Below is a small trained network, with its code and all its weights. Each question gives an input and a target symbol and asks what happens when units are switched off, that is, made to give their printed mean instead of their output.

import numpy as np


def w(rows, s, z=0):
    codes = np.array(rows[::2]) - 128.0
    scale = np.full(codes.shape[1], s)
    scale[-1] = z or s
    return codes * scale


def norm(h):
    return h / np.sqrt((h * h).mean(-1, keepdims=True) + 1e-5)


def f(y):
    return y / 2 * (1 + np.tanh(0.7978845608 * (y + 0.044715 * y**3)))


def softmax(a):
    e = np.exp(a - a.max(-1, keepdims=True))
    return e / e.sum(-1, keepdims=True)


def log_softmax(a):
    a = a - a.max(-1, keepdims=True)
    return a - np.log(np.exp(a).sum(-1, keepdims=True))


def net(x, mask):
    ids = ['βγεζθλμξστφψω'.index(c) for c in x.split()]
    T = len(ids)
    res = E[ids] + P[:T]
    u = 0
    for l in range(2):
        q, k, v = (norm(res) @ M[l].T for M in (Q, K, V))
        z = softmax(np.where(np.tri(T) > 0, q @ k.T / 3**0.5, -1e9)) @ v
        res = res + np.where(mask[u], z, O[l][:, -1]) @ O[l][:, :-1]
        u += 1
        y = f(norm(res) @ A[l][:, :-1].T + A[l][:, -1])
        res = res + np.where(mask[u : u + 8], y, B[l][:, -1]) @ B[l][:, :-1]
        u += 8
    return log_softmax(norm(res)[-1] @ U[:, :-1].T + U[:, -1])


Q, K, V, O, A, B = {}, {}, {}, {}, {}, {}
E = w([
[135,99,190,136],'β',
[148,131,138,81],'γ',
[152,140,147,103],'ε',
[132,102,89,119],'ζ',
[141,84,89,111],'θ',
[111,84,113,121],'λ',
[122,58,90,96],'μ',
[121,105,189,163],'ξ',
[165,124,58,115],'σ',
[2,150,70,161],'τ',
[174,138,146,128],'φ',
[109,109,140,52],'ψ',
[96,113,143,77],'ω',
],0.026)
P = w([
[81,128,75,107],'0',
[220,56,149,7],'1',
[103,142,114,169],'2',
[124,156,97,84],'3',
[194,42,178,52],'4',
[105,145,124,170],'5',
[127,154,104,85],'6',
[216,50,187,52],'7',
[107,135,136,175],'8',
[124,151,106,89],'9',
[200,50,186,42],'10',
[107,125,146,185],'11',
[130,149,114,91],'12',
[202,25,194,58],'13',
],0.013)
Q[0] = w([
[170,161,175,64],'0.h0',
[151,78,124,154],'0.h0',
[143,47,161,6],'0.h0',
],0.019)
K[0] = w([
[182,224,183,39],'0.h0',
[131,69,82,113],'0.h0',
[65,1,226,8],'0.h0',
],0.0093)
V[0] = w([
[155,146,42,219],'0.h0',
[146,126,54,253],'0.h0',
[60,118,169,54],'0.h0',
],0.0057)
O[0] = w([
[168,87,167,223,12],'0.h0',
[200,92,122,253,4],'0.h0',
[82,135,80,84,213],'0.h0',
],0.0056,0.0043)
A[0] = w([
[88,184,128,203,67],'0.n0',
[217,193,72,185,17],'0.n1',
[174,116,68,185,145],'0.n2',
[180,210,225,127,249],'0.n3',
[250,51,167,70,2],'0.n4',
[152,157,119,89,223],'0.n5',
[183,33,127,68,198],'0.n6',
[138,114,204,145,148],'0.n7',
],0.018,0.0037)
B[0] = w([
[149,168,171,163,139],'0.n0',
[155,137,35,132,136],'0.n1',
[127,112,142,175,146],'0.n2',
[132,45,84,143,178],'0.n3',
[133,159,252,116,202],'0.n4',
[115,75,121,139,174],'0.n5',
[140,48,102,149,253],'0.n6',
[150,136,101,93,161],'0.n7',
],0.032,0.014)
Q[1] = w([
[45,109,170,129],'1.h0',
[95,224,109,130],'1.h0',
[99,105,2,153],'1.h0',
],0.026)
K[1] = w([
[41,129,194,112],'1.h0',
[60,145,56,204],'1.h0',
[96,4,114,163],'1.h0',
],0.022)
V[1] = w([
[83,58,149,103],'1.h0',
[1,214,74,135],'1.h0',
[132,216,155,71],'1.h0',
],0.015)
O[1] = w([
[103,154,210,100,194],'1.h0',
[8,40,45,187,5],'1.h0',
[120,92,34,107,78],'1.h0',
],0.014,0.021)
A[1] = w([
[139,120,59,182,165],'1.n0',
[111,171,66,6,136],'1.n1',
[94,123,83,37,40],'1.n2',
[71,219,151,57,125],'1.n3',
[100,48,153,128,86],'1.n4',
[137,181,153,211,100],'1.n5',
[120,137,97,103,105],'1.n6',
[73,121,201,151,2],'1.n7',
],0.022,0.003)
B[1] = w([
[166,158,58,112,162],'1.n0',
[141,149,147,25,155],'1.n1',
[178,108,227,133,130],'1.n2',
[7,104,66,214,160],'1.n3',
[76,150,61,126,254],'1.n4',
[3,118,78,140,164],'1.n5',
[154,125,148,115,110],'1.n6',
[176,170,153,144,199],'1.n7',
],0.035,0.006)
U = w([
[128,128,122,144,147],'β',
[129,150,155,173,88],'γ',
[129,118,130,152,128],'ε',
[112,105,134,146,88],'ζ',
[103,113,144,60,120],'θ',
[181,78,131,145,145],'λ',
[148,70,161,199,62],'μ',
[121,8,97,109,108],'ξ',
[89,130,144,80,117],'σ',
[160,139,87,129,254],'τ',
[207,124,89,151,165],'φ',
[182,152,91,50,166],'ψ',
[179,202,128,149,139],'ω',
],0.015,0.004)

Each question gives the input, a string of symbols that net reads in full, and the target symbol t.
The units are the heads (3 rows each of Q, K, V and O) and the neurons (one row each of A and B). Each row of codes is followed by its name. A weight is (code - 128) times the scale printed after its matrix; where a second scale follows, it is the last column's (O, A, B and U).
mask holds one flag per unit, layer by layer, with each layer's heads first. A switched-off unit (its flag False) gives its mean, the last column of its rows in O or B, instead of its output. The means were averaged over made-up inputs and are rounded, as every weight is.
A unit's drop is (log p(t) with every unit on - log p(t) with that unit switched off) / (log p(t) with every unit on - log p(t) with every unit switched off).
The circuit of an input: a set's keep is (log p(t) with only the set's units on - log p(t) with every unit switched off) / (log p(t) with every unit on - log p(t) with every unit switched off). Starting from the 12 units with the biggest drops (on a tie, the unit counted first), units are removed one at a time, each time the one whose removal leaves the highest keep (on an exact tie, the one counted first), for as long as the keep stays at least 0.8.
units of the circuit, in order: the units of the circuit, biggest drop first
top k neurons: the k neurons with the biggest drops, biggest first
top k neurons in layer l: the k neurons of layer l with the biggest drops, biggest first
drop when u is switched off: that unit's drop, to one decimal
input ξ μ μ θ θ λ θ θ, target ξ: units of the circuit, in order : 0.n6; 1.n4
input ξ ξ θ λ θ γ ξ λ θ μ ψ, target ξ: units of the circuit, in order : 0.n6; 1.h0; 0.n3
input λ ψ φ, target φ: top 2 neurons in layer 1 : 1.n0; 1.n4
input λ ξ ξ, target ω: units of the circuit, in order : 0.n6; 0.n4
input θ μ ξ ξ, target ψ: units of the circuit, in order : 0.n7; 0.n4
input ε ω ψ θ ψ ξ ξ, target θ: units of the circuit, in order : 0.n6; 0.n3; 0.h0; 1.h0
input λ ε θ σ, target φ: units of the circuit, in order : 0.n1; 0.h0; 0.n2
input ω μ β ξ, target ψ: units of the circuit, in order : 0.n4; 0.n7
input ξ ψ ξ ξ ω, target ξ: top neuron : 0.n6
input σ ξ μ ξ λ λ μ ξ β, target ψ: top 3 neurons : 0.n7; 0.n4; 0.n6
input ξ φ θ, target μ: top 4 neurons : 0.n4; 0.n2; 1.n5; 0.n3
input θ θ ξ, target ω: top 4 neurons in layer 0 : 0.n6; 0.n7; 0.n0; 0.n5
input ξ λ ξ ξ τ ξ ξ φ, target ξ: top 4 neurons in layer 0 : 0.n6; 0.n3; 0.n5; 0.n4
input ξ ξ ω μ φ ω ξ σ θ φ θ β, target ψ: top 2 neurons : 0.n7; 0.n6
input ξ φ μ β θ β θ φ, target ξ: top 2 neurons : 0.n3; 0.n6
input ξ λ ω ξ θ θ β ξ σ τ θ ψ, target σ: top 4 neurons in layer 0 : 0.n6; 0.n4; 0.n3; 0.n2
input ξ τ σ λ λ γ ω ε, target ξ: top 2 neurons in layer 0 : 0.n3; 0.n6
input ξ μ ξ μ μ, target ξ: top 3 neurons in layer 0 : 0.n6; 0.n3; 0.n4
input ξ ξ λ τ θ ξ λ ε θ φ ξ σ λ θ, target ξ: top 4 neurons in layer 0 : 0.n6; 0.n3; 0.n5; 0.n4
input ξ σ ω ξ ε, target ξ: drop when 1.n5 is switched off : 0.0
input ξ θ φ ξ σ τ λ ψ μ μ ξ, target ξ: drop when 1.h0 is switched off : 1.0
